Look-ups in named tables: a row name and a column name give one cell, copied from the table.

senimo
columns: vug, faded, zafibi
gobon: [7490, 81983, 63212]
gul: [16935, 77895, 12193]
pasumuz: [33153, 49365, 53157]
simigo: [89771, 38217, 63905]
zal: [10002, 83200, 19921]
fuzak: [41887, 44213, 39149]
gumas: [11463, 55474, 30444]
fiv: [85901, 47440, 52799]
nav: [15908, 71079, 23560]
nosi: [28788, 72139, 17156]

gul, vug: 16935
nosi, zafibi: 17156
gumas, vug: 11463
gobon, vug: 7490
gul, zafibi: 12193
nav, zafibi: 23560
fuzak, zafibi: 39149
nosi, faded: 72139

Table vub
fields: turudu, babofor, fip, dil, lotefiz, sapun, gotoza
loda: [69.3, 78.0, 29.3, 55.2, 20.1, 47.8, 66.6]
vepiti: [14.1, 50.4, 32.4, 66.8, 41.1, 45.4, 52.7]
tek: [8.1, 56.9, 25.3, 66.3, 34.7, 46.8, 50.0]

tek, sapun => 46.8
vepiti, gotoza => 52.7
loda, babofor => 78.0
tek, turudu => 8.1
vepiti, lotefiz => 41.1
vepiti, turudu => 14.1
Row with the largest gotoza: loda

fud
|  | tesidin | lik | sumepan | vipokul | ruv | fov | risana | sakup | vufiz |
|---|---|---|---|---|---|---|---|---|---|
| vikoved | 128 | 154 | 168 | 176 | 48 | 150 | 141 | 151 | 114 |
| tup | 169 | 151 | 161 | 132 | 101 | 166 | 150 | 131 | 175 |
| guvef | 148 | 152 | 168 | 106 | 193 | 130 | 110 | 112 | 161 |
| pezake | 103 | 64 | 132 | 86 | 131 | 153 | 140 | 160 | 111 |
| ratinip | 98 | 176 | 160 | 97 | 117 | 129 | 110 | 142 | 121 |
| morafub | 129 | 136 | 126 | 148 | 128 | 138 | 138 | 118 | 117 |
| lop | 145 | 104 | 155 | 147 | 134 | 106 | 167 | 152 | 130 |
| dizem | 117 | 104 | 95 | 132 | 124 | 205 | 137 | 100 | 101 |
| dirovif | 144 | 99 | 148 | 189 | 141 | 115 | 171 | 134 | 150 |
| pip | 93 | 143 | 112 | 120 | 135 | 128 | 113 | 112 | 155 |
| poguz | 205 | 84 | 148 | 191 | 122 | 108 | 193 | 100 | 173 |
| zolipi | 131 | 105 | 153 | 153 | 140 | 107 | 169 | 158 | 131 |
| popasuk | 118 | 139 | 114 | 160 | 129 | 131 | 148 | 137 | 151 |

What is the risana of pip in fud?
113
What is the sumepan of tup in fud?
161
What is the sumepan of pezake in fud?
132
What is the sumepan of zolipi in fud?
153
What is the risana of zolipi in fud?
169
What is the sumepan of vikoved in fud?
168
What is the tesidin of pezake in fud?
103
What is the risana of dirovif in fud?
171
What is the tesidin of pip in fud?
93
What is the tesidin of vikoved in fud?
128
What is the lik of tup in fud?
151
What is the risana of dizem in fud?
137
What is the ruv of guvef in fud?
193
What is the sumepan of poguz in fud?
148
What is the sumepan of ratinip in fud?
160
What is the risana of popasuk in fud?
148
Row with the largest risana: poguz

nalib
|  | pomipo | sopami |
|---|---|---|
| buba | 36 | 105 |
| vulo | 79 | 130 |
| kuda | 69 | 129 |
| tura | 199 | 187 |
| tup | 188 | 139 |
| ton | 131 | 135 |
| mumolo | 85 | 174 |
| fava | 130 | 106 |
| sur | 186 | 174 |
| rab | 88 | 197 |
| zet | 112 | 126 |
| fad | 181 | 134 |

What is the pomipo of vulo in nalib? 79
What is the sopami of rab in nalib? 197
What is the sopami of tura in nalib? 187
What is the sopami of ton in nalib? 135
What is the sopami of tup in nalib? 139
What is the pomipo of kuda in nalib? 69
Row with the largest pomipo: tura

kuz:
	popubu	zukolu	big	zalolef	zim	mafa	banopus	firupig	sube
suvegu	3.007	4.024	3.532	5.313	0.438	3.448	0.916	3.797	-0.731
vibub	3.777	3.452	3.864	7.977	-1.450	-1.837	2.338	7.136	-3.755
pova	3.030	3.514	-1.115	7.959	-7.268	-1.391	8.262	3.374	8.687
fepel	3.651	3.399	2.551	4.207	-0.325	0.728	3.341	-0.392	1.700
disof	4.353	4.143	2.918	7.984	-3.363	0.927	1.818	2.901	-1.760
mapal	1.768	3.061	3.637	2.330	4.288	0.628	3.498	6.007	2.940
bizigu	5.099	5.298	1.485	4.004	2.973	0.924	-1.319	5.401	3.006
gak	0.025	0.301	2.805	-0.475	7.400	7.643	6.227	5.641	8.190
begepo	-1.319	0.306	4.749	1.769	4.472	4.829	7.978	6.916	4.088
riziru	5.758	2.763	0.020	3.022	1.615	2.969	2.009	-1.162	4.923
tal	4.002	2.195	5.081	0.119	8.556	7.717	-1.234	-0.415	-1.123

mapal, zim: 4.288
fepel, popubu: 3.651
fepel, banopus: 3.341
vibub, zukolu: 3.452
pova, zukolu: 3.514
tal, zukolu: 2.195
vibub, mafa: -1.837
gak, popubu: 0.025
vibub, banopus: 2.338
vibub, zalolef: 7.977
vibub, popubu: 3.777
pova, firupig: 3.374
tal, zim: 8.556
bizigu, mafa: 0.924
riziru, zalolef: 3.022
gak, sube: 8.190
pova, banopus: 8.262
riziru, popubu: 5.758

rin =
	kunut	sal	todegis	mup	fis	sas	mul	tunavo
puvon	4432	6500	3436	2721	5525	5095	3784	3871
sadu	1796	4689	2839	2564	3958	1129	4701	6711
tezo	91	6892	1705	4116	5146	4891	2617	906
futob	1926	6244	6580	6746	4203	4789	2062	7080
dodug	3636	4286	6283	3520	101	4044	3661	4267
sumep	3960	3611	1423	2965	6659	4568	3336	7148
gan	532	1793	6114	4220	1988	3457	4971	4097
subif	1729	1465	342	3306	1031	8512	5575	4216

What is the todegis of tezo in rin? 1705
What is the todegis of sumep in rin? 1423
What is the fis of tezo in rin? 5146
What is the sal of sumep in rin? 3611
What is the mul of gan in rin? 4971
What is the tunavo of futob in rin? 7080
What is the tunavo of sumep in rin? 7148
What is the mup of subif in rin? 3306
What is the fis of sumep in rin? 6659
What is the kunut of sadu in rin? 1796
What is the sas of futob in rin? 4789
What is the sas of dodug in rin? 4044

zederob:
	tudi	tik	ses	vuvoma	tinapup
rutized	6083	4404	4844	3847	3135
pumelid	6155	5981	5226	7521	4309
mem	4321	5795	4349	6117	5806
puzip	5221	5537	4606	4766	4888
gufi	5286	3325	4080	6329	4372
siv	4475	5156	6266	4709	5317
zel	4475	5573	5192	5038	3207
zupu	4597	2568	4932	4138	5506
nad	3527	5140	6843	2839	5147
kodar	3838	3524	2565	4894	3406
bobitor	6429	3467	4414	2905	5442
bage	4648	4961	3281	3817	3787
kuvemi	2463	4577	6012	2698	3662

pumelid, ses: 5226
siv, tinapup: 5317
puzip, vuvoma: 4766
mem, ses: 4349
kuvemi, vuvoma: 2698
mem, tik: 5795
siv, ses: 6266
rutized, vuvoma: 3847
gufi, tudi: 5286
rutized, tinapup: 3135
zupu, tik: 2568
kodar, tinapup: 3406
puzip, tudi: 5221
gufi, vuvoma: 6329
bage, tudi: 4648
mem, tudi: 4321
nad, tudi: 3527
bobitor, tinapup: 5442
bage, vuvoma: 3817
nad, ses: 6843

foside:
         bimoza  gogaz   mor  sofet  kegon  nerab   gud
bomut      0.54   0.71  0.43   0.74   0.85   0.48  0.84
vizim      0.54   0.65  0.70   0.03   0.76   0.78  0.16
kotatok    0.66   0.50  0.07   0.02   0.16   0.81  0.53

What is the gogaz of vizim in foside? 0.65
What is the sofet of vizim in foside? 0.03
What is the kegon of vizim in foside? 0.76
What is the bimoza of bomut in foside? 0.54
What is the kegon of bomut in foside? 0.85
What is the kegon of kotatok in foside? 0.16
What is the nerab of vizim in foside? 0.78
What is the bimoza of vizim in foside? 0.54
What is the gogaz of bomut in foside? 0.71
What is the gogaz of kotatok in foside? 0.50
What is the nerab of kotatok in foside? 0.81
What is the gud of vizim in foside? 0.16
What is the gud of bomut in foside? 0.84
What is the mor of vizim in foside? 0.70

